arr = [132 107 108 127 136 102 135 100 149 116 151]
Give the entry just left of the centre entry.
136
Give the entry just left of 100.
135

Questions about the array below.
1) Report the 1st entry in reading order.
2) Report the smallest entry in the first column.
3) Report the last entry, reading row by row.
4) Report the last entry of the smallest entry's row.
5) Report the 3rd entry, reading row by row.
6) Report the top-right entry.
7) Report the entry directly below the largest entry.
8) Report the bottom entry of the column that holds the largest entry.
[[128 129 128 126 126 129 128 130 128 129 129 126 128 125 127 126]
 [124 131 120 130 153 136 121 122 128 121 126 126 128 121 126 123]
 [110 130 111 133 122 147 131 124 128 129 133 126 131 119 131 125]
 [127 129 127 128 126 129 129 123 128 129 128 127 128 125 128 127]
 [127 129 131 129 127 128 128 136 128 128 127 127 128 125 128 127]
 [126 131 129 129 128 132 126 140 127 135 150 143 125 121 143 144]
 [130 129 127 131 122 137 133 134 140 103 126 132 148 144 127 120]
 [126 128 126 129 125 129 129 130 127 130 129 128 127 125 128 127]
 [127 128 133 129 127 131 128 113 128 129 127 127 128 125 130 127]
 [126 141 117 127 127 135 134 129 128 117 132 132 128 120 129 127]
 [128 129 130 127 125 128 129 123 128 128 129 126 128 126 126 126]
 [128 128 126 131 128 129 128 140 128 130 129 125 128 127 129 128]
 [127 129 129 128 126 129 129 128 128 129 128 127 128 126 128 128]
 [127 129 116 128 123 133 147 137 127 129 130 125 128 119 126 132]
 [127 129 130 129 126 129 128 124 128 129 128 127 128 125 127 128]]
1) 128
2) 110
3) 128
4) 120
5) 128
6) 126
7) 122
8) 126

[[126 128 124 125 137 122 129]
 [124 132 135 128 125 120 139]
 [125 125 115 105 142 123 126]
 [132 120 126 130 125 145 124]
 [128 109 139 119 123 121 130]
 [128 126 132 119 134 114 138]
 [137 126 139 135 121 133 131]
 [139 113 135 129 121 147 127]
 [127 127 119 117 132 118 125]
 [139 117 137 130 118 126 123]
 [133 128 138 121 119 121 134]
 [104 135 127 124 120 127 125]
 [130 127 130 119 126 109 125]
 [125 131 130 113 114 138 120]]
Rows and columns are numbered from 1.
The top entry of the column that holds the smallest entry is 126
Give the entry in row 3 and column 1.
Answer: 125
The entry in the bottom-right corner is 120
The top entry of the column that holds the largest entry -> 122
The bottom entry of the column that holds the largest entry -> 138
The entry in row 1 and column 2 is 128
Give the entry just right of the smallest entry.
Answer: 135
The bottom-left entry -> 125
The entry in row 1 and column 3 is 124
Give the entry just left of the largest entry.
Answer: 121
Give the entry directly above the largest entry.
Answer: 133
Give the entry directly below the smallest entry.
Answer: 130
The entry at row 2, column 1 is 124
Give the entry directly above the smallest entry.
Answer: 133
The entry at row 2, column 2 -> 132
The entry just right of the largest entry is 127
Give the entry in row 2 and column 3.
Answer: 135

a =
[[131 130 122 139 128 128 132]
 [132 134 126 133 124 132 128]
 [128 110 124 109 126 128 119]
 [120 134 127 128 130 126 128]
 [121 134 127 131 132 132 125]
 [110 128 133 104 127 128 122]
 [134 117 129 116 130 132 135]
 [124 111 123 156 129 130 126]
 [137 136 128 129 133 125 136]
 [129 131 129 125 129 128 131]
 [138 126 134 139 130 121 117]
 [128 126 129 121 129 128 118]
 [129 129 137 104 129 125 133]]
Indices start at 1.
What is the centre entry?
A: 116
The entry just left of the centre entry is 129
The entry directly below the centre entry: 156
What is the entry directly above the centre entry?
A: 104
What is the entry in row 3 and column 1?
A: 128
What is the entry in the top-left corner?
A: 131
What is the entry just left of 156?
A: 123
What is the bottom-left entry?
A: 129
The entry just right of 109 is 126
The entry in the top-right corner: 132
The entry just right of the centre entry is 130
What is the entry in the bottom-right corner?
A: 133
What is the entry at row 2, column 1?
A: 132
What is the entry directly below the largest entry?
A: 129
The entry in row 1 and column 2 is 130
What is the entry in row 1 and column 3?
A: 122
What is the entry at row 2, column 2?
A: 134
The bottom entry of the column that holds the largest entry is 104

m =
[[131 151 129 131 128 134 128 131 131]
 [128 135 145 129 128 137 135 146 135]
 [128 137 129 131 131 131 135 129 128]]
Rows and columns are numbered from 1.
The bottom-right entry: 128
Report the largest entry.
A: 151
Report the entry at row 1, column 1.
A: 131
Report the entry in row 2 and column 3.
A: 145
Report the entry at row 1, column 3.
A: 129
The entry in the bottom-left corner is 128
Report the entry at row 2, column 2.
A: 135
The entry at row 3, column 2 -> 137
